Each row has a name. Each question is about the rows just above it. Places in a row count from 1.

[-44, -41,  26,   0] = k_274
[-71, -22,   6,  19] = k_278
[-52, -39,  23,   4] = k_324
[-43, -44,  30,   3] = k_86
[-43, -44,  30,  18] = k_798
[-88, -13,  -3,  16] = k_184
[-43, -41,  25,   0] = k_775
Table of tags by key:
[3] -> k_966
[-44] -> k_463
[4] -> k_325
[19] -> k_210
[0] -> k_523
[2] -> k_361
[18] -> k_318
Join k_86 by its entry at place 4: : k_966
Which row holds [-43, -41,  25,   0]? : k_775
Whose row is [-44, -41,  26,   0]? : k_274
Whose row is [-43, -44,  30,   3]? : k_86

[ 47, -26, -42,  16,  -4,  21,  17, -10,   6,  15,   1, -51,  -6, -16,   3,
  10] -> k_198
[ 44, -28, -41,  22, -22,   9,  25,  -1,   4,  15,   0, -45,  -3, -15,   4,
  12] -> k_595
[ 13, -32, -12,  14, -73, -16,  30,  23,  -9,  -3, -13,  -2, -12,   5,   7,
   6] -> k_750
[-38,   7,  37,  -1, -37, -21,  -3,  22,  -6, -14, -11,  53,  -2,  19,  -1,
  -7] -> k_922
[ 10,  20,  -5, -14,  75,  16, -17, -28,   9,   8,  16, -21,  13,  -9,  -1,
  -8] -> k_306
[ -2,  26,   1, -20,  75,  18, -21, -27,  10,   6,  11, -12,  14, -13,  -7,
  -7] -> k_603
[-37,   1,  32,  -4, -47, -25,  -1,  27,  -6, -14, -15,  47,  -8,  16,   1,
  -4] -> k_892
[ 10,  23,  -3, -10,  74,  18, -20, -26,   9,   8,  16, -21,   9,  -8,  -4,
  -6] -> k_802
[-36,  34,  37, -19,  42,  -5, -29,  -4,  -3,  -6,   9,  37,  10,  10,  -1,
 -11] -> k_964
[-41,  32,  37, -23,  34,  -5, -26,  -2,   2,  -9,   7,  40,  11,  14,  -6,
 -11] -> k_529
Table of tags by key:
[16] -> k_148
[-14] -> k_468
[-19] -> k_250
[-23] -> k_786
[14] -> k_147
[-1] -> k_105
Join k_306 by its entry at place 4: : k_468
Which row holds [-37,   1,  32,  -4, -47, -25,  -1,  27,  -6, -14, -15,  47,  -8,  16,   1,
  -4]? : k_892
The row with [ 10,  20,  -5, -14,  75,  16, -17, -28,   9,   8,  16, -21,  13,  -9,  -1,
  -8] is : k_306

[ 90, -94,  19,  85, -56,  63] = k_920
[ 50, -94,  19,  85, -56,  63] = k_660
[ 80, -65,   0,  77, -60,  74] = k_91
key -> tag
[-60] -> k_488
[77] -> k_961
[-56] -> k_901
Join k_91 by its entry at place 5: : k_488
[ 50, -94,  19,  85, -56,  63] is in which row? : k_660
Whose row is [ 80, -65,   0,  77, -60,  74]? : k_91
Where do [ 90, -94,  19,  85, -56,  63] appear? : k_920

[-14,  12,   5, -73,  -9,  14,   4,  11,  -8,  13,  -5, -10,  -7,  -3,  -9,
  -4,  -7,  -3,   1,  -5,  12,  19,   2,   6, -12,  -9,  -6,   5,  14,   0,
  -7,  -5,  11,  10,   6, -12] : k_550
[-14,  12,   5, -73,  -9,  14,  10,  11,  -8,  13,  -5, -10,  -7,  -3,  -9,
  -4,  -7,  -3,   1,  -5,  12,  19,   2,   6, -12,  -9,  -6,   5,  14,   0,
  -7,  -5,  11,  10,   6, -12] : k_104
[  3,  12,   5, -73,  -9,   2,  10,  11,  -8,  13,  -5, -10,  -7,   2,  -9,
  -4,  -7,  -3,   1,  -5,  12,  19,   2,   6, -12,  -9,  -6,   5,  14,   0,
  -7,  -5,  11,  10,   6, -12] : k_354
Where do [-14,  12,   5, -73,  -9,  14,   4,  11,  -8,  13,  -5, -10,  -7,  -3,  -9,
  -4,  -7,  -3,   1,  -5,  12,  19,   2,   6, -12,  -9,  -6,   5,  14,   0,
  -7,  -5,  11,  10,   6, -12] appear? : k_550
[-14,  12,   5, -73,  -9,  14,  10,  11,  -8,  13,  -5, -10,  -7,  -3,  -9,
  -4,  -7,  -3,   1,  -5,  12,  19,   2,   6, -12,  -9,  -6,   5,  14,   0,
  -7,  -5,  11,  10,   6, -12] is in which row? : k_104

[-20,   2, -13,  45,  24, -20, -14]  k_649
[ 20, -34,  -8,  40,  70, -94,  16]  k_127
[  4,   7,  19, -36, -36,  48,   3]  k_876
[  4,   7,  19, -43, -31,  50,   1]  k_718
[-2, 26,  0, 18, -4, 10, 23]  k_151
[  4,   7,  19, -43,   4,  -7, -14]  k_28
[ -6,  10,   4, -15,  -8,  24,  -4]  k_89
[ 14,   3,   2,  18,  -9, -13,   6]  k_801
[-10,   4,  -1,  14,  -1,  11,  -9]  k_986
[-87,  28, -24,  12,  11, -31,  42]  k_364
[ -2,  26,   0,  18, -10,  10,  23]  k_726
[-60,  17, -21,   5,   8, -21,  27]  k_865
Table of tags by key:
[70] -> k_557
[8] -> k_972
[7] -> k_542
[-21] -> k_329
[-5] -> k_975
[-4] -> k_372
The tag of k_865, keyed by place 5: : k_972
Whose row is [-2, 26,  0, 18, -4, 10, 23]? : k_151
The row with [ -6,  10,   4, -15,  -8,  24,  -4] is : k_89
Where do [  4,   7,  19, -43, -31,  50,   1] appear? : k_718
The row with [ 20, -34,  -8,  40,  70, -94,  16] is : k_127

[  1,  22, -48,  73,  -9] = k_989
[-12,   9, -13,  73,  -7] = k_11
[  5, -24,  -6,  73,   8] = k_871
[ -3,   7, -15,  73, -13] = k_407
tags:
[22] -> k_256
[8] -> k_659
[9] -> k_590
[73] -> k_379
[7] -> k_814
[-24] -> k_313
[-13] -> k_246
[72] -> k_633
Look up the entry of k_11 at place 2 in the table: : k_590
Whose row is [  5, -24,  -6,  73,   8]? : k_871
Whose row is [-12,   9, -13,  73,  -7]? : k_11

[ 78,  81,   2,  78, -21,   2,  81] -> k_958
[-1,  1,  2, -2,  8, 81,  1] -> k_33
[-1, -1, 80, -1, 20, 79, 79] -> k_701
[  0,   0,   2,   0, -35,  79,   0] -> k_178
[ 1, -2, 79,  0, -8, 81, 80] -> k_24
key -> tag
[79] -> k_132
[20] -> k_987
[-35] -> k_81
[8] -> k_378
Join k_701 by its entry at place 5: : k_987
Where do [ 78,  81,   2,  78, -21,   2,  81] appear? : k_958

[  5,   6,  17,   8, -20,  34, -27, -13] -> k_862
[-19, -33, -14,  23, -17, -46,  72, -12] -> k_614
[ -6, -12,   0,  12, -14,  -7,  20, -10] -> k_303
[ -6, -12,   0,  12, -16,  -5,  20, -11] -> k_751
Table of tags by key:
[-45] -> k_275
[-7] -> k_137
[-13] -> k_635
[-12] -> k_143
[-46] -> k_634
Look up the entry of k_614 at place 6 in the table: : k_634
Where do [-19, -33, -14,  23, -17, -46,  72, -12] appear? : k_614
Whose row is [  5,   6,  17,   8, -20,  34, -27, -13]? : k_862
Where do [ -6, -12,   0,  12, -16,  -5,  20, -11] appear? : k_751
[ -6, -12,   0,  12, -14,  -7,  20, -10] is in which row? : k_303

